Here is a tiny trained network, its code and every weight. The questions are about switching its units off for an input and a class, where a switched-off unit gives its printed mean instead of its output.

import numpy as np


def w(rows, s, z=0):
    codes = np.array(rows[::2]) - 128.0
    scale = np.full(codes.shape[1], s)
    scale[-1] = z or s
    return codes * scale


def f(y):
    return np.maximum(y, 0)


def log_softmax(a):
    a = a - a.max(-1, keepdims=True)
    return a - np.log(np.exp(a).sum(-1, keepdims=True))


def net(x, mask):
    res = np.array(x, float).reshape(1, 5) / 4 @ E
    y = f(res @ A[0][:, :-1].T + A[0][:, -1])
    res = res + np.where(mask, y, B[0][:, -1]) @ B[0][:, :-1]
    return log_softmax(res[-1] @ U[:, :-1].T + U[:, -1])


A, B = {}, {}
E = w([
[1,98,204,181,174,116,114],'x0',
[128,133,237,67,55,140,119],'x1',
[199,117,151,121,245,155,38],'x2',
[132,32,101,90,139,145,159],'x3',
[73,199,58,56,156,215,142],'x4',
],0.0099)
A[0] = w([
[61,131,151,196,126,159,165,109],'neuron 1',
[103,140,93,158,72,132,194,106],'neuron 2',
[103,27,138,84,141,169,155,255],'neuron 3',
[69,138,87,107,60,51,184,54],'neuron 4',
[170,95,111,64,187,115,67,122],'neuron 5',
[119,134,72,158,140,113,127,87],'neuron 6',
[98,112,101,163,159,125,144,146],'neuron 7',
[106,107,12,204,162,139,117,164],'neuron 8',
[110,206,134,176,104,113,66,173],'neuron 9',
[60,114,173,143,181,145,108,112],'neuron 10',
[197,137,98,104,87,118,145,75],'neuron 11',
[95,99,157,156,143,88,121,132],'neuron 12',
[106,149,116,90,147,208,140,52],'neuron 13',
[100,132,159,48,112,178,121,133],'neuron 14',
[211,154,76,142,93,89,131,157],'neuron 15',
[135,113,217,73,95,155,122,134],'neuron 16',
[61,188,95,55,179,166,142,104],'neuron 17',
[138,168,175,123,187,141,68,183],'neuron 18',
[212,63,188,194,86,64,124,180],'neuron 19',
],0.011,0.0059)
B[0] = w([
[181,103,168,47,145,170,88,201],'neuron 1',
[178,28,162,187,106,198,184,204],'neuron 2',
[103,173,108,91,14,127,18,231],'neuron 3',
[209,38,195,247,160,180,126,216],'neuron 4',
[172,39,165,204,44,203,175,197],'neuron 5',
[164,197,172,119,152,57,128,160],'neuron 6',
[158,205,131,100,93,89,46,175],'neuron 7',
[206,173,158,150,65,41,64,225],'neuron 8',
[27,91,77,70,26,156,28,200],'neuron 9',
[199,119,240,59,116,171,129,205],'neuron 10',
[152,98,199,31,173,126,55,182],'neuron 11',
[65,130,173,19,157,142,129,188],'neuron 12',
[74,16,139,170,229,86,122,182],'neuron 13',
[124,149,92,173,153,35,59,205],'neuron 14',
[161,72,166,10,146,138,56,202],'neuron 15',
[227,212,127,215,142,1,105,216],'neuron 16',
[62,16,92,134,195,77,108,230],'neuron 17',
[166,87,115,207,47,178,174,214],'neuron 18',
[14,51,26,141,206,108,128,251],'neuron 19',
],0.0063,0.012)
U = w([
[165,87,152,208,122,221,159,74],'0',
[85,92,93,139,242,110,137,91],'1',
[110,124,92,106,52,157,120,255],'2',
[146,119,171,49,144,166,128,54],'3',
[163,165,136,167,127,61,129,106],'4',
[117,150,97,126,104,169,149,193],'5',
[123,230,127,149,208,164,250,25],'6',
],0.015,0.0083)

Each question gives the input, the list of numbers given to net, and the class t.
The units are the neurons (one row each of A and B). Each row of codes is followed by its name. A weight is (code - 128) times the scale printed after its matrix; where a second scale follows, it is the last column's (A, B and U).
mask holds one flag per neuron, in row order. A switched-off neuron (its flag False) gives its mean, the last column of its row in B, instead of its output. The means were averaged over made-up inputs and are rounded, as every weight is.
A unit's drop is (log p(t) with every unit on - log p(t) with that unit switched off) / (log p(t) with every unit on - log p(t) with every unit switched off).
The circuit of an input: a set's keep is (log p(t) with only the set's units on - log p(t) with every unit switched off) / (log p(t) with every unit on - log p(t) with every unit switched off). Starting from the 12 units with the biggest drops (on a tie, the unit counted first), units are removed one at a time, each time the one whose removal leaves the highest keep (on an exact tie, the one counted first), for as long as the keep stays at least 0.8.
circuit, biggest first: the units of the circuit, biggest drop first
most important unit: the unit with the biggest drop
k most important neurons: the k neurons with the biggest drops, biggest first
drop of u: that unit's drop, to one decimal
input [3,3,4,-4,1], class 0: 3 most important neurons	[neuron 18; neuron 3; neuron 8]
input [8,3,8,2,6], class 0: 2 most important neurons	[neuron 18; neuron 5]
input [5,-1,8,5,6], class 0: most important unit	neuron 5
input [-8,-4,-6,-3,0], class 3: 2 most important neurons	[neuron 15; neuron 11]
input [-1,5,-4,-2,0], class 4: 3 most important neurons	[neuron 16; neuron 5; neuron 18]
input [8,-4,-5,8,0], class 2: 4 most important neurons	[neuron 3; neuron 15; neuron 11; neuron 8]
input [-4,6,-2,4,6], class 1: circuit, biggest first	[neuron 13; neuron 17; neuron 14]
input [-8,6,-1,-7,4], class 3: 3 most important neurons	[neuron 11; neuron 15; neuron 3]
input [3,3,1,-6,0], class 2: 2 most important neurons	[neuron 9; neuron 4]
input [2,5,5,-7,2], class 2: 2 most important neurons	[neuron 9; neuron 4]
input [-4,3,-8,-3,7], class 0: 3 most important neurons	[neuron 4; neuron 2; neuron 19]
input [-7,-7,-6,5,-5], class 3: circuit, biggest first	[neuron 15; neuron 11]
input [2,5,-6,0,-4], class 0: 3 most important neurons	[neuron 4; neuron 2; neuron 8]
input [-7,-4,6,-4,-3], class 3: circuit, biggest first	[neuron 15]
input [6,-3,2,-7,4], class 2: 2 most important neurons	[neuron 9; neuron 18]
input [-8,2,6,-5,-8], class 1: 3 most important neurons	[neuron 19; neuron 3; neuron 10]
input [-1,-6,-2,4,-1], class 4: 2 most important neurons	[neuron 8; neuron 9]
input [2,-7,-2,8,-1], class 2: 3 most important neurons	[neuron 16; neuron 3; neuron 14]
input [-2,-5,-2,-1,3], class 4: drop of neuron 12	0.1
input [-6,-5,7,2,-4], class 0: circuit, biggest first	[neuron 5]
input [-3,-8,-3,0,-2], class 4: drop of neuron 8	0.3
input [1,4,2,5,-7], class 1: drop of neuron 19	1.6
input [8,1,-8,-2,-2], class 0: drop of neuron 4	1.7
